Small tables with named rows and columns. After each table, cells are looked up by row and column.

dov =
|  | kepiz | zosiv | leg | bar |
|---|---|---|---|---|
| lagilu | 100 | 117 | 148 | 140 |
| vub | 136 | 149 | 75 | 70 |
| gisisib | 9 | 124 | 138 | 79 |
| lapu | 125 | 178 | 250 | 208 |
| digu | 45 | 124 | 131 | 95 |
| benaza | 131 | 90 | 76 | 88 |
| faratuz | 138 | 48 | 19 | 54 |
| lifol | 120 | 167 | 227 | 194 |
| bili | 41 | 99 | 104 | 66 |
| fas | 190 | 145 | 105 | 116 |
| rabomak | 31 | 109 | 117 | 71 |
| voduli | 36 | 161 | 198 | 136 |
| bepuli | 111 | 96 | 92 | 102 |

rabomak, bar: 71
lifol, kepiz: 120
gisisib, kepiz: 9
rabomak, kepiz: 31
vub, leg: 75
bili, kepiz: 41
lagilu, kepiz: 100
voduli, leg: 198
lifol, bar: 194
bili, zosiv: 99
faratuz, bar: 54
faratuz, leg: 19
digu, zosiv: 124
faratuz, zosiv: 48
lapu, leg: 250
vub, kepiz: 136
voduli, kepiz: 36
bepuli, leg: 92
lapu, zosiv: 178
lifol, zosiv: 167

dekefa.tsv
	gep	raro	tofane	rav	begar	fefimun	moma	rapom
fir	-3.054	4.224	4.415	2.193	-7.165	-3.177	3.909	5.654
zumupi	2.194	0.659	0.574	0.850	4.312	2.249	0.806	-0.494
vumev	5.163	-1.296	-1.487	0.016	9.582	5.224	-0.818	-3.662
muve	6.415	3.744	3.918	1.977	-2.710	6.755	3.343	-2.882

zumupi, raro -> 0.659
zumupi, tofane -> 0.574
muve, rav -> 1.977
zumupi, gep -> 2.194
vumev, rapom -> -3.662
vumev, fefimun -> 5.224
muve, gep -> 6.415
muve, rapom -> -2.882
fir, tofane -> 4.415
fir, fefimun -> -3.177
muve, begar -> -2.710
zumupi, begar -> 4.312
Row with the largest fefimun: muve

dipetar =
,safizo,sol,sogitek
sofarol,22,59,87
nenanu,15,48,28
gog,8,55,9
pep,13,54,11
zup,31,47,76

What is the safizo of zup in dipetar?
31
What is the sogitek of nenanu in dipetar?
28
What is the sol of nenanu in dipetar?
48
What is the sol of sofarol in dipetar?
59
What is the sol of gog in dipetar?
55
What is the sol of pep in dipetar?
54
What is the sol of zup in dipetar?
47
What is the safizo of gog in dipetar?
8
What is the safizo of nenanu in dipetar?
15
What is the sogitek of zup in dipetar?
76
What is the sogitek of sofarol in dipetar?
87
Which row has the largest sogitek? sofarol

Table gepiv
|  | kesipu | sinu | vul | baf |
|---|---|---|---|---|
| peb | 81 | 87 | 85 | 81 |
| gufili | 87 | 89 | 79 | 92 |
| lolav | 69 | 71 | 142 | 229 |
| sosili | 84 | 81 | 79 | 83 |
| zop | 107 | 88 | 71 | 108 |
| rofat | 95 | 90 | 80 | 94 |
| dute | 60 | 149 | 89 | 42 |
| fus | 84 | 85 | 76 | 86 |
| lum | 93 | 92 | 87 | 84 |
| tov | 83 | 97 | 70 | 103 |
| kinapil | 75 | 121 | 73 | 88 |
| pulu | 85 | 127 | 55 | 88 |
| tep | 75 | 103 | 77 | 90 |

vul of zop: 71
kesipu of pulu: 85
sinu of lum: 92
vul of pulu: 55
vul of dute: 89
baf of gufili: 92
baf of tov: 103
vul of fus: 76
sinu of rofat: 90
vul of lolav: 142
vul of lum: 87
sinu of tov: 97
sinu of sosili: 81
baf of rofat: 94
kesipu of gufili: 87
sinu of peb: 87

kedopu =
|  | suvanod | busulu | peras | nilu |
|---|---|---|---|---|
| pir | 22 | 184 | 198 | 56 |
| tufevas | 6 | 26 | 91 | 84 |
| bepugin | 183 | 165 | 92 | 115 |
| lofenu | 99 | 149 | 198 | 101 |

suvanod of tufevas is 6
busulu of pir is 184
busulu of tufevas is 26
nilu of bepugin is 115
busulu of lofenu is 149
nilu of tufevas is 84
suvanod of lofenu is 99
nilu of pir is 56
suvanod of pir is 22
suvanod of bepugin is 183
peras of pir is 198
busulu of bepugin is 165
peras of bepugin is 92
nilu of lofenu is 101
peras of lofenu is 198
Which row has the largest nilu? bepugin

siv:
         lazopet  rora  vaz  farame  susesu
goseba       148    91  143      87     148
dab          127   142  131     125     163
niz          133   115  116     124     134
puredo       193    84  151      62     178
lek          176    90  150      48     167
fubal        102   168  105     146      89
lugud        242    30  100      31     128
pinela       224    65  142      43     163
miz           60   183  159     151     149
dared        117   127  166     111     165
gokiduk      193    82  151      72     164
lum          112   140  129     129     121
lako         117   127  182     106     178
tem          194    90  147      68     170

niz, rora => 115
dared, susesu => 165
goseba, lazopet => 148
lako, farame => 106
fubal, susesu => 89
fubal, rora => 168
niz, vaz => 116
tem, lazopet => 194
gokiduk, farame => 72
tem, susesu => 170
lugud, susesu => 128
lako, lazopet => 117
gokiduk, rora => 82
lek, farame => 48
fubal, lazopet => 102
dared, farame => 111
fubal, vaz => 105
miz, vaz => 159
lum, lazopet => 112
puredo, susesu => 178

vep.csv
,velise,darusid,namigaz,tadulom,tomobof,muta,pas,rel
kemovug,0.87,0.08,0.04,-0.20,-0.30,0.45,0.78,0.14
piluso,0.78,-0.06,-0.06,0.72,0.21,-0.38,-0.67,-0.62
meb,-0.30,0.13,0.05,-0.39,0.18,-0.37,-0.84,0.24

darusid of piluso: -0.06
pas of meb: -0.84
muta of meb: -0.37
pas of kemovug: 0.78
tadulom of kemovug: -0.20
tomobof of kemovug: -0.30
Row with the largest namigaz: meb

bigetu
         febazut  tebok  dono  kopezor  zuk
big          126    188   209      133  103
meba         151    139   114      165  202
zezin        146    112   184      129  126
lovutud      139     86   195       62  103
ponefom      128    146   236      104   60

What is the kopezor of big in bigetu?
133
What is the febazut of meba in bigetu?
151
What is the zuk of zezin in bigetu?
126
What is the kopezor of ponefom in bigetu?
104
What is the dono of lovutud in bigetu?
195
What is the febazut of zezin in bigetu?
146
What is the febazut of lovutud in bigetu?
139
What is the dono of big in bigetu?
209
What is the febazut of big in bigetu?
126
What is the zuk of meba in bigetu?
202

Table fumako
        busaf  pina  kogis
dizim     480   519    504
kupe      146   538    400
navi      128   548    393
bekemu     74   614    371
dibo      661   717    616
lol       304   504    453
nat       672   765    633

What is the busaf of bekemu in fumako? 74
What is the busaf of navi in fumako? 128
What is the pina of dibo in fumako? 717
What is the kogis of dizim in fumako? 504
What is the pina of kupe in fumako? 538
What is the kogis of lol in fumako? 453
What is the kogis of bekemu in fumako? 371
What is the busaf of kupe in fumako? 146
What is the kogis of navi in fumako? 393
What is the kogis of dibo in fumako? 616
What is the busaf of nat in fumako? 672
What is the pina of dizim in fumako? 519
What is the busaf of lol in fumako? 304
What is the pina of lol in fumako? 504
What is the kogis of nat in fumako? 633
What is the busaf of dizim in fumako? 480
What is the pina of nat in fumako? 765
What is the kogis of kupe in fumako? 400
What is the pina of bekemu in fumako? 614
Which row has the largest pina? nat

Table pek
fields: tini, dez, lif, mup
ziv: [135, 221, 208, 137]
binamil: [77, 78, 40, 74]
gilore: [35, 140, 68, 74]

What is the mup of gilore in pek?
74
What is the lif of ziv in pek?
208
What is the tini of gilore in pek?
35
What is the tini of ziv in pek?
135
What is the mup of ziv in pek?
137
What is the dez of ziv in pek?
221
What is the lif of gilore in pek?
68
What is the dez of gilore in pek?
140
What is the lif of binamil in pek?
40
What is the mup of binamil in pek?
74
What is the dez of binamil in pek?
78

Table leri
	nado	lopa	bov	bopip	pogote	zabopa	nelam	veziki	tob	nuve
zut	44	126	65	99	66	123	94	127	36	54
fifovez	1	14	96	105	48	113	152	147	6	80
makel	42	135	74	65	112	185	143	157	109	84
kedomuz	36	129	116	69	71	178	79	117	66	95
niberim	14	122	102	69	107	179	194	165	142	119

What is the nelam of kedomuz in leri? 79
What is the nelam of niberim in leri? 194
What is the nuve of fifovez in leri? 80
What is the lopa of niberim in leri? 122
What is the pogote of makel in leri? 112
What is the veziki of makel in leri? 157
What is the lopa of makel in leri? 135
What is the tob of zut in leri? 36
What is the bov of zut in leri? 65
What is the bov of niberim in leri? 102
What is the zabopa of makel in leri? 185
What is the bopip of kedomuz in leri? 69
What is the tob of makel in leri? 109
Which row has the largest nelam? niberim

guron:
columns: gat, deka, zer, lav
zez: [61, 95, 101, 79]
punimil: [88, 106, 144, 41]
tose: [82, 194, 92, 90]

What is the gat of punimil in guron? 88
What is the deka of punimil in guron? 106
What is the gat of tose in guron? 82
What is the lav of punimil in guron? 41
What is the zer of zez in guron? 101
What is the zer of tose in guron? 92
What is the lav of zez in guron? 79
What is the lav of tose in guron? 90
What is the deka of zez in guron? 95
What is the deka of tose in guron? 194
What is the zer of punimil in guron? 144
What is the gat of zez in guron? 61
Row with the largest deka: tose

pev.tsv
	kelilez	rifana	romilu	vazep	buvas	tis	vazup	vus	bop	rut
meb	108	101	112	105	110	115	90	121	110	105
zut	141	123	107	121	92	113	141	92	123	131
lafol	204	132	98	134	49	122	172	63	145	167

What is the rifana of zut in pev?
123
What is the vazup of zut in pev?
141
What is the rut of meb in pev?
105
What is the bop of meb in pev?
110
What is the bop of zut in pev?
123
What is the vazep of zut in pev?
121
What is the rifana of meb in pev?
101
What is the rifana of lafol in pev?
132
What is the vus of zut in pev?
92
What is the buvas of zut in pev?
92
What is the buvas of lafol in pev?
49
What is the rut of zut in pev?
131

